(in the rows, 128 means zero)
Each row of numbers stands for one node and depends on some of the facts below. Use the named rows to name the rest.

How the nodes are related:
Σ: hangs directly under; μ: uses; ρ: points at; ω: refers to
livan	Σ	gatu; taki	Σ	drufis; baklufes	Σ	gagan; griklak	Σ	luskifem; trubrun	Σ	sturen; zostelin	Σ	plaklek; lifaken	Σ	fufa; skuni	Σ	fufa
kedugro	Σ	koron; muvol	Σ	grukon; sirun	Σ	tiskes; grigen	Σ	drudruk; trabraskes	Σ	taki; grivun	Σ	trefo; klepum	Σ	goropar; dulu	Σ	grukon
skitel	Σ	skeven; trebreme	Σ	plaklek; viple	Σ	laple; fadrik	Σ	skeven; zovas	Σ	trefo; flibre	Σ	plaklek; plepan	Σ	taki; tresta	Σ	flafuplak
babrin	Σ	muklastun; gresi	Σ	klastisti; vobos	Σ	zovas; trisinik	Σ	skeven; lagum	Σ	fufa; gagan	Σ	gatu; truskol	Σ	geme; drudruk	Σ	sturen
nakanon	Σ	monum; sukon	Σ	trubrun; skebra	Σ	pleko; stakam	Σ	flafuplak; bruvel	Σ	zovas; tomam	Σ	taki; viflus	Σ	monum; fipogus	Σ	sturen
plaplin	Σ	trefo; gonokon	Σ	drudruk; misos	Σ	tiskes; driplam	Σ	koron; sutrupli	Σ	goropar; drestur	Σ	luskifem; gaklus	Σ	muklastun; tutrezo	Σ	gagan
riplu	Σ	koron; vunar	Σ	klastisti; meflopek	Σ	zovas; grebi	Σ	geme; rute	Σ	laple; trafa	Σ	pleko; klugrol	Σ	monum; gubik	Σ	luskifem
skitren	Σ	goropar; bregrik	Σ	fufa; pleko	Σ	gatu; brozegrim	Σ	taki; litru	Σ	sturen; plisti	Σ	klastisti; bozu	Σ	dulu; gogrim	Σ	drudruk
skofli	Σ	geme; klisa	Σ	besti; ruva	Σ	pleko; suskin	Σ	klusol; latak	Σ	besti; rugram	Σ	monum; raskon	Σ	livan; tiskes	Σ	gatu
drude	Σ	geme; muben	Σ	muklastun; trebo	Σ	goropar; klotruston	Σ	muklastun; risi	Σ	flafuplak; letogum	Σ	dulu; breklon	Σ	drufis; pakovor	Σ	drufis
flalus	Σ	kluplor; beka	Σ	gidran; flaburi	Σ	gidran; buplo	Σ	trefo; logok	Σ	grukon; skuzas	Σ	drufis; trogren	Σ	pleko; vegun	Σ	taki
fufa	Σ	gatu; detran	Σ	drufis; mune	Σ	plaklek; kikim	Σ	skeven; skigim	Σ	fipogus; flafuplak	Σ	gatu; stiplam	Σ	klastisti; skatras	Σ	livan
fiklobi	Σ	geme; plastam	Σ	fufa; nusak	Σ	taki; zedon	Σ	besti; bruliflol	Σ	trubrun; steken	Σ	leklo; digri	Σ	flafuplak; drebir	Σ	zovas
gruku	Σ	plaklek; fegubros	Σ	klastisti; plezar	Σ	klusol; skolo	Σ	kluplor; drobrezur	Σ	monum; muklastun	Σ	besti; drara	Σ	leklo; brozum	Σ	laple
fedon	Σ	muklastun; nibrok	Σ	fipogus; monum	Σ	sturen; daplufla	Σ	livan; gruzega	Σ	drufis; laple	Σ	trefo; stiva	Σ	klastisti; vasis	Σ	flafuplak
tilalar	Σ	monum; tobra	Σ	grukon; treful	Σ	laple; plomos	Σ	taki; giplas	Σ	trubrun; brodak	Σ	flafuplak; subus	Σ	tiskes; tavel	Σ	luskifem
digrom	Σ	fufa; tolal	Σ	besti; grofi	Σ	drudruk; tegal	Σ	laple; gugru	Σ	trefo; zeful	Σ	muklastun; koron	Σ	gatu; pugron	Σ	sturen
mudur	Σ	skeven; maflil	Σ	dulu; nune	Σ	muklastun; nulu	Σ	goropar; sastas	Σ	kluplor; flimol	Σ	grukon; tudro	Σ	muklastun; komil	Σ	klastisti
dobrun	Σ	trubrun; tiflo	Σ	tiskes; plisur	Σ	luskifem; vistos	Σ	fipogus; lubrom	Σ	fufa; fafos	Σ	drudruk; skifos	Σ	leklo; skupadras	Σ	besti
bodro	Σ	gagan; modu	Σ	grukon; plaklek	Σ	trefo; skeven	Σ	goropar; luskifem	Σ	plaklek; zopli	Σ	flafuplak; bretrek	Σ	tiskes; gigal	Σ	dulu
dograr	Σ	monum; klegrin	Σ	besti; grogrel	Σ	geme; gidran	Σ	trefo; sigro	Σ	flafuplak; brake	Σ	fipogus; zakur	Σ	trubrun; feklir	Σ	kluplor
pipluk	Σ	koron; delan	Σ	klastisti; dreski	Σ	trubrun; geme	Σ	gatu; sibral	Σ	leklo; ledam	Σ	luskifem; tragruk	Σ	fufa; fifletik	Σ	trubrun
kivos	Σ	kluplor; trufolen	Σ	skeven; luflil	Σ	goropar; liplos	Σ	tiskes; kostulis	Σ	leklo; nitral	Σ	plaklek; brege	Σ	tiskes; fale	Σ	zovas
fleno	Σ	laple; klastisti	Σ	sturen; taki	μ	tiskes; griklak	μ	luskifem; zostelin	μ	latak; trabraskes	μ	lubrom; skitel	μ	sukon; fadrik	μ	bodro
zovas	μ	rute; trisinik	μ	bretrek; lagum	μ	muben; gagan	μ	tavel; sukon	μ	gigal; skebra	μ	dobrun; bruvel	μ	skupadras; tomam	μ	vistos
viflus	μ	delan; driplam	μ	tiflo; riplu	μ	skolo; meflopek	μ	grivun; rute	μ	trisinik; skitren	μ	griklak; bregrik	μ	giplas; litru	μ	nulu
gogrim	μ	bregrik; klisa	μ	klotruston; latak	μ	nune; raskon	μ	nitral; gatu	μ	skitren; drude	μ	riplu; muben	μ	klusol; klotruston	μ	gruzega
risi	μ	fedon; letogum	μ	beka; beka	μ	drude; flaburi	μ	litru; buplo	μ	brege; logok	μ	buplo; skuzas	μ	vegun; trogren	μ	kikim
fufa	μ	plastam; detran	μ	dreski; kikim	μ	klegrin; plastam	μ	plisti; nusak	μ	vasis; leklo	μ	plaklek; steken	μ	fiklobi; gruku	μ	fufa
skolo	μ	dulu; drobrezur	μ	grofi; fedon	μ	monum; monum	μ	gruku; gruzega	μ	tragruk; stiva	μ	letogum; giplas	μ	komil; brodak	μ	skitel
subus	μ	skifos; tavel	μ	flimol; digrom	μ	leklo; grofi	μ	modu; gugru	μ	brodak; koron	μ	mune; pugron	μ	skebra; mudur	μ	trogren
maflil	μ	gugru; komil	μ	laple; dobrun	μ	drebir; vistos	μ	risi; fafos	μ	pleko; skifos	μ	klastisti; bodro	μ	zakur; modu	μ	zeful
luskifem	μ	tomam; bretrek	μ	dograr; gigal	μ	digrom; delan	μ	kostulis; dreski	μ	tresta; kluplor	μ	raskon; kivos	μ	viflus; luflil	μ	kedugro
kostulis	μ	mudur; brege	μ	babrin; griklak	ρ	sirun; grivun	ρ	drufis; trebreme	ρ	gonokon; fadrik	ρ	vasis; babrin	ρ	drobrezur; gagan	ρ	dulu
nakanon	ρ	bruvel; viflus	ρ	gruku; gonokon	ρ	skigim; gaklus	ρ	trebreme; gaklus	ρ	maflil; rute	ρ	livan; rute	ρ	plaklek; trafa	ρ	lagum
plisti	ρ	bruliflol; skofli	ρ	trafa; skofli	ρ	sirun; suskin	ρ	vistos; suskin	ρ	pakovor; latak	ρ	skitel; letogum	ρ	drobrezur; letogum	ρ	suskin
breklon	ρ	bruvel; flalus	ρ	drude; buplo	ρ	rugram; mune	ρ	liplos; mune	ρ	rute; nusak	ρ	drufis; nusak	ρ	plisti; drufis	ρ	viflus
fegubros	ρ	pugron; goropar	ρ	rugram; nibrok	ρ	flimol; daplufla	ρ	zeful; vasis	ρ	stiplam; treful	ρ	plisti; giplas	ρ	zeful; giplas	ρ	skuzas
tavel	ρ	rugram; tavel	ρ	subus; tavel	ρ	rute; digrom	ρ	stiplam; gugru	ρ	skigim; gugru	ρ	gigal; gugru	ρ	grigen; pugron	ρ	stiplam
maflil	ρ	griklak; maflil	ρ	grigen; nulu	ρ	gigal; sastas	ρ	pipluk; tudro	ρ	nitral; tudro	ρ	maflil; komil	ρ	sturen; komil	ρ	geme
vistos	ρ	plisti; lubrom	ρ	trufolen; fafos	ρ	detran; plaklek	ρ	gruku; sturen	ρ	flafuplak; sturen	ρ	trafa; pipluk	ρ	rute; geme	ρ	leklo
liplos	ρ	klastisti; nitral	ρ	geme; baklufes	ω	tutrezo; griklak	ω	plisur; lifaken	ω	tragruk; skuni	ω	digrom; grigen	ω	gonokon; klepum	ω	trebo
viple	ω	rute; viple	ω	tegal; plepan	ω	nusak; plepan	ω	trabraskes; tresta	ω	risi; babrin	ω	muben; gresi	ω	plisti; trisinik	ω	skitel
trisinik	ω	fadrik; truskol	ω	fiklobi; skebra	ω	trogren; stakam	ω	risi; bruvel	ω	drebir; tomam	ω	vegun; viflus	ω	rugram; viflus	ω	drobrezur
plaplin	ω	buplo; gonokon	ω	gogrim; gonokon	ω	grigen; misos	ω	bretrek; misos	ω	tiflo; sutrupli	ω	klepum; tutrezo	ω	bodro; riplu	ω	kedugro
vunar	ω	gresi; vunar	ω	komil; meflopek	ω	fale; grebi	ω	drude; rute	ω	viple; gubik	ω	drestur; skitren	ω	trebo; brozegrim	ω	plomos
plisti	ω	stiva; bozu	ω	letogum; bozu	ω	maflil; gogrim	ω	fafos; gogrim	ω	grigen; skofli	ω	truskol; suskin	ω	plezar; latak	ω	skupadras
drude	ω	grogrel; trebo	ω	luflil; flalus	ω	sastas; flalus	ω	kivos; beka	ω	flaburi; logok	ω	tobra; logok	ω	flimol; trogren	ω	ruva
mune	ω	zostelin; stiplam	ω	komil; stiplam	ω	plisti; fiklobi	ω	skofli; fiklobi	ω	drude; plastam	ω	tragruk; bruliflol	ω	zakur; gruku	ω	mune
fegubros	ω	vunar; fegubros	ω	plisti; skolo	ω	sastas; drara	ω	kostulis; drara	ω	skifos; fedon	ω	tudro; nibrok	ω	vistos; nibrok	ω	brake
daplufla	ω	skatras; stiva	ω	gresi; tilalar	ω	rugram; tobra	ω	muvol; plomos	ω	trabraskes; tolal	ω	zedon; grofi	ω	gonokon; tegal	ω	brozum
zeful	ω	babrin; zeful	ω	klotruston; zeful	ω	muben; sastas	ω	kivos; tiflo	ω	subus; fafos	ω	grigen; fafos	ω	grofi; bodro	ω	baklufes
modu	ω	tobra; modu	ω	muvol; zopli	ω	sigro; dograr	ω	drobrezur; grogrel	ω	truskol; grogrel	ω	grebi; sigro	ω	vasis; dreski	ω	zakur
sibral	ω	kostulis; ledam	ω	griklak; ledam	ω	plisur; fifletik	ω	bruliflol; kostulis	ω	sibral; nitral	ω	trebreme; brege	ω	tiflo; fleno	ω	tegal

Some nodes and their rows:
skeven: [ 95 104 128 111 133 122 125 135 137 115 118 151 108 142 141 131 129 139
 115 149 125 131 141 113 158 116 160  88 145 141 121 142 136 117 165 106
 122]
beka: [142 100 112 123 123 126 135 119 112 170 117 103 129 122 139 137 104 137
 183 161 127 114  95  98 150 135 183 136 152  86 131  89 101 143 111 122
  84]
bozu: [135 104 123 127 138 108 135 117 106 164 132 101 128 156 123 155  96 142
 189 165 106 113  93  93 174 136  99 141 151  89 136 103 103 136 117 124
 107]
pugron: [149 130 169 139  60 131 119 144 114 173 147 115  96 186 193 154 152  75
 113  73 118 109  90 148  78 115 107 151 152 164 197  88  90 155 152 176
 129]
tilalar: [112 103 126 124 125 110 139 122 112 165 133 103 130 131 129 144 100 144
 187 161 118 112  95  97 141 138 115 141 151  87 139 105 100 142 111 121
 114]
logok: [143  98 129 113  66 123 140 106  98 169 104 113 106 185 187 148 131  88
 191 166 147 110  94 107 209 141  82 151 154  89 173 131 105 134 101 145
 102]
delan: [106 104 115 124 116 138 137 122 108 166 125 110 128  80 165 121 122 125
 137 156 144 116 106  98 112 136 208 139 147  93  99  98  96 146  98 131
  75]
nulu: [105 153 141 150 157 104 122 144 150 158 155 101 142  60  96 129  92 140
 161 142  93 147 104  95  78 123 198 105 141 131  92  85 105 151 106 113
 110]
gaklus: [111 146 159 146  95 104 135 136 127 164 149 104 112 156 119 125 122  86
 186 157 108 140 104 100  85 138 191 120 148 133 147  98 113 147  99 148
 114]
klepum: [107 103 142 131 145 128 144 133 113 156 147 114 131 113 138 128 113 127
 167 165 137 114  97  99 122 137 158 133 145 104  87 114 103 148 103 118
  99]
dreski: [114 102 120 125 121 114 134 121 114 165 132 101 127 122 129 144 100 149
 187 162 115 112  96  98 144 136 125 139 153  91 137 101  97 142 114 123
 107]
skuzas: [160 120 108 112  87 147 132 112 110 113  93 154 113 179 166 115 153  93
 108 121 158 116 149 183 154 139  44 149 109 116 184 159 148 111 123 149
 165]
flaburi: [152 122 120 113  83 151 132 123 126 122  98 161 116 152 166 109 154  91
  83 108 168 113 163 181 115 140  64 147 121 122 188 159 144 115 113 149
 162]
zopli: [171 127  94 122 164 137 123 114 116  89 114 128 152 173 108 129 132 121
 119 105 132 134 109 166 223 123  33 151 101 132 157 148 152 110 152 115
 169]
brege: [149 106 125 131 163 118 137 117 101 156 144 109 138 156 129 147 102 107
 185 159 125 126  93  95 205 130 148 137 142 110  61 118 115 136 109 112
  93]
zovas: [130  96 138 109  62 144 135 120 120 165  91 161  98 184 194 121 152  95
 158 157 150 113 145 157 170 135 171  90 152 118 175 151 139 116 157 123
  92]
luflil: [ 94 100 162 120  87 147 148 125 102 163 142 154 104 153 188 115 151  88
 156 160 164 112 112 109 113 142 193 139 147 111 103 144 103 150  98 145
  85]
detran: [160 115 105 112  83 152 134 112 108 121  90 157 118 182 167 114 152  89
 109 120 161 115 150 185 157 140  39 153 111 117 190 161 148 111 121 153
 166]
lifaken: [155 103 134 132 161 118 141 115 101 153 142 110 131 169 122 150 104 114
 181 159 116 123  96  95 201 134 116 138 143 110  73 112 118 135 110 121
  85]


Now the same nodes, written a new way:
Named rows:
vunar: [146 154 159 115 109 152 112 111 107 114 120 145 126 150 111 129 127 106
 123 102 127 130 136 153 106 122 127 131 116 171]
tiflo: [131 130 125 151 121 141 117 122 132  88 151 139 143 132  98 144 133 130
  80 103 135 107 147 144 102 128 125 135 120 125]
misos: [118 140 138 130 119 140 122 112 127 121 141 137 125 130 101 141 123 121
  90 123 148 127 141 137 112 127 131 133 115 132]
steken: [118 124 138 107 128 125 142 128 120 164 107 125 111 126 155 126 114 126
 155 154 130 151 120 121 150 125 134 129 131 123]
koron: [115 116 137 105 123 122 139 121 117 168 106 126 111 132 144 128 108 136
 139 160 135 154 129 123 151 129 139 124 126 111]
klotruston: [132 113 128 127 131 123 137 137 125 133 116 126 128 130 154 129 123 135
 147 135 117 131 125 129 140 125 127 133 137 116]
gogrim: [115 170 184 120 145 131 112 136 144 166 144 138 108 117  71 147  41 112
 146 137 161 161 122 111 143 116  93 133 121 153]
plisti: [170 122  37 126  82 151  20  62 140  95 110 129 143 172 126  72 170 153
 146 113 121  72  98  83   8 104  87  73  57 211]
monum: [107  72  65 107  89 115  79 127 156 146  93  88 122 129 137  64 150 160
 144 134 113  93  76  60  71 118 107  86  98 164]
tilalar: [124 147 138 131 128 138 129 117 132 120 145 132 120 132 105 134 131 107
 108 114 135 129 132 134 111 122 118 135 122 147]
gaklus: [130 116 139 143 115 112 136 144 121 144 124 120 148 124 131 122 147 119
 182 110 130 115 147 115 167 127 150  90 143 115]
dobrun: [134 115 129 128 133 122 139 138 127 130 118 124 128 132 151 128 125 132
 149 132 113 132 124 129 139 123 123 133 140 118]
stakam: [120 140 139 136 117 141 120 112 132 114 137 134 127 130 110 144 120 117
  91 127 149 128 143 133 116 132 139 139 113 140]
grukon: [131 110 125 126 131 119 137 136 127 133 117 122 126 133 143 125 121 137
 142 134 114 132 126 129 139 127 124 129 135 115]
modu: [123 147 138 134 126 140 128 116 130 118 146 136 123 131 107 140 131 109
 102 115 141 127 136 136 112 123 123 136 121 143]
skifos: [132 113 127 127 131 124 137 137 126 131 116 125 129 129 153 129 124 136
 144 135 117 129 126 129 139 126 127 132 137 115]
plezar: [132 113 127 126 130 124 135 138 126 131 116 125 128 127 153 128 124 137
 145 136 117 128 124 127 138 127 128 132 136 117]
grebi: [100 138 117 140 126 138 139 110 141 119 159 131 120 118 108 145 147 113
  71 129 157 123 140 127 108 129 134 137 116 121]
nitral: [142 148 137 165 126 127 124 127 124  82 156 125 159 131  82 130 158 104
 120  94 140  88 153 126 128 115 122 112 144 137]

Which node is each row?
No name comes twice in this set of rows, the named rows included.
[147 133 131 141 140 116 148 135 103 119 125 120 151 143 141 135 127 125
 146 155 131 108 136 125 163 112 123 133 161 110]  gigal
[136  86 125 148 119 128 126 148 137  95 114 124 145 129 157 142 115 153
 120 119 108 110 140 136 127 133 135 142 133 105]  vasis
[133 170 181 153 145 118  95 159 146 135 161 129 149 110  35 143  38 121
 158 116 163 115 135 101 156 113  84 111 139 148]  gonokon
[147 118 113 131 141 127 130 112 143 148 132 141 113 120 166 135 129 135
 194 128 116 145 152 137 146 139 132 107 113 105]  letogum
[101 136 128  52 115 139  95 156 151 101 145  80 101   7  41  53 144 133
  63 115 114  54 114 146 109 205 156 121 104 189]  skitren
[109 158 152 112 123 142 135 105 123 155 136 137 103 130 112 136 121  98
 114 136 156 152 130 128 123 123 131 132 115 150]  logok
[110 157 146 111 124 140 136 110 125 160 142 132 107 133 115 136 118  96
 119 134 149 145 125 130 124 125 128 133 115 157]  meflopek
[151 105 119 155 138 122 135 149 130  92 129 130 151 135 150 140 129 147
 135 112 101 110 136 142 132 123 118 140 148 101]  klegrin
[127 104 138 130 125 124 140 143 136 140 116 129 122 129 155 133 126 130
 162 108 109 143 131 133 139 128 131 124 133 115]  giplas
[127 106 135 128 126 124 137 142 134 137 117 126 123 127 152 128 126 131
 158 116 110 138 127 129 137 128 130 126 133 120]  nakanon
[115 143  41 126 111 123  52  89 153 123 117 115 134 145 107  68 182 147
  94 144 148 122  56  47  31 113 104  99  79 191]  gruku
[153 126  93 130 148 123 125 115 143 149 140 135 120 121 167 127 132 139
 191 132 110 133 137 137 141 144 129 109 112 117]  treful

Now the same nodes, written a new way:
Known rows:
tolal: [140 162 130  99 146 153 138 131 146 143 129 157 128 133]
daplufla: [137 143 115 105 163 162 100 116 135 149 119 173 116 139]
flaburi: [139  90 128 179 100 110 100  96 141 108 160  88 156 123]
drobrezur: [139  98 131 175 106 116 111  98 141 114 157  84 150 104]
kivos: [136 119 140 191 110 120 107  90 133 126 172 100 137  89]
flalus: [147 125 124  96 162 128 111 134 166 145 122 206 138 110]
driplam: [122 135 133 153 147 131 108  93 151 139 152 116 124 116]
nakanon: [128 140 134 154 116 121 127 136 121 137 130 146 140 154]
sigro: [112 121 125 124 132 131 121 117 124 139 136 129 118 131]
brodak: [115 122 142 135 121 145 122  98 123 138 163 149 118 117]
gaklus: [125 135 131 137 122 129 131 125 125 130 135 127 130 136]
muklastun: [132 128 137 131 129 133 130 124 124 121 126 129 134 127]
gresi: [133 116 125 124 115 135 125 130 133 127 131 129 144 134]
truskol: [114 128 131 128 140 127 125 119 119 135 133 131 113 124]
dreski: [143 143 131  93 135 161 133 125 156 141 131 159 146 146]
trabraskes: [132 119 130 187 113 105 114 105 128 121 152  91 132  96]
plomos: [131 130 130 130 123 131 128 129 124 127 132 133 129 122]
tragruk: [ 95 108 131 133 109 105 142 145  65 117 116 133  86 111]
skuzas: [157 123 116 141 141 151  92  98 148 127 138 114 132  86]

Which node is each row?
No name comes twice in this set of rows, the named rows included.
[125 113 139  95 107 134 152 151  98 112 109 141 125 130]  klastisti
[127 111  67 159 173  32 102 180 160 102  49   8 145 161]  vistos
[125 130 134 120 106 125 146 164  90 133 108 158 125 135]  mune
[129 127 134 162 103 112 139 136  96 118 129  95 121  91]  trebreme
[138 137 140 147  96 148 130 105 124 122 158 145 136 122]  gugru
[145 156  81 140 209  66 108 179 192 127  51  25 152 151]  luskifem
[144 128 134  93 121 167 125 112 161 130 143 164 156 160]  beka
[121 135 132  91 151 160 125 111 149 146 137 156 128 151]  skebra
[137 136 130  94 140 159 128 122 157 141 130 152 140 153]  drara
[135 128 134 133 105 143 132 122 127 131 148 142 132 116]  delan
[103 133  74  91 203  58 127 200 141 116  27  57 108 179]  fufa
[146 184  67 101 223  87 115 177 212 136  53  58 137 166]  tomam
[108 146 161 158 146 105 149  93 165 140 173 115 135 134]  gagan
[124 110 152 105  91 145 155 148  77 119 121 175 126 132]  plaklek
[135 127 132 115 117 141 141 128 129 118 132 110 131 116]  skigim

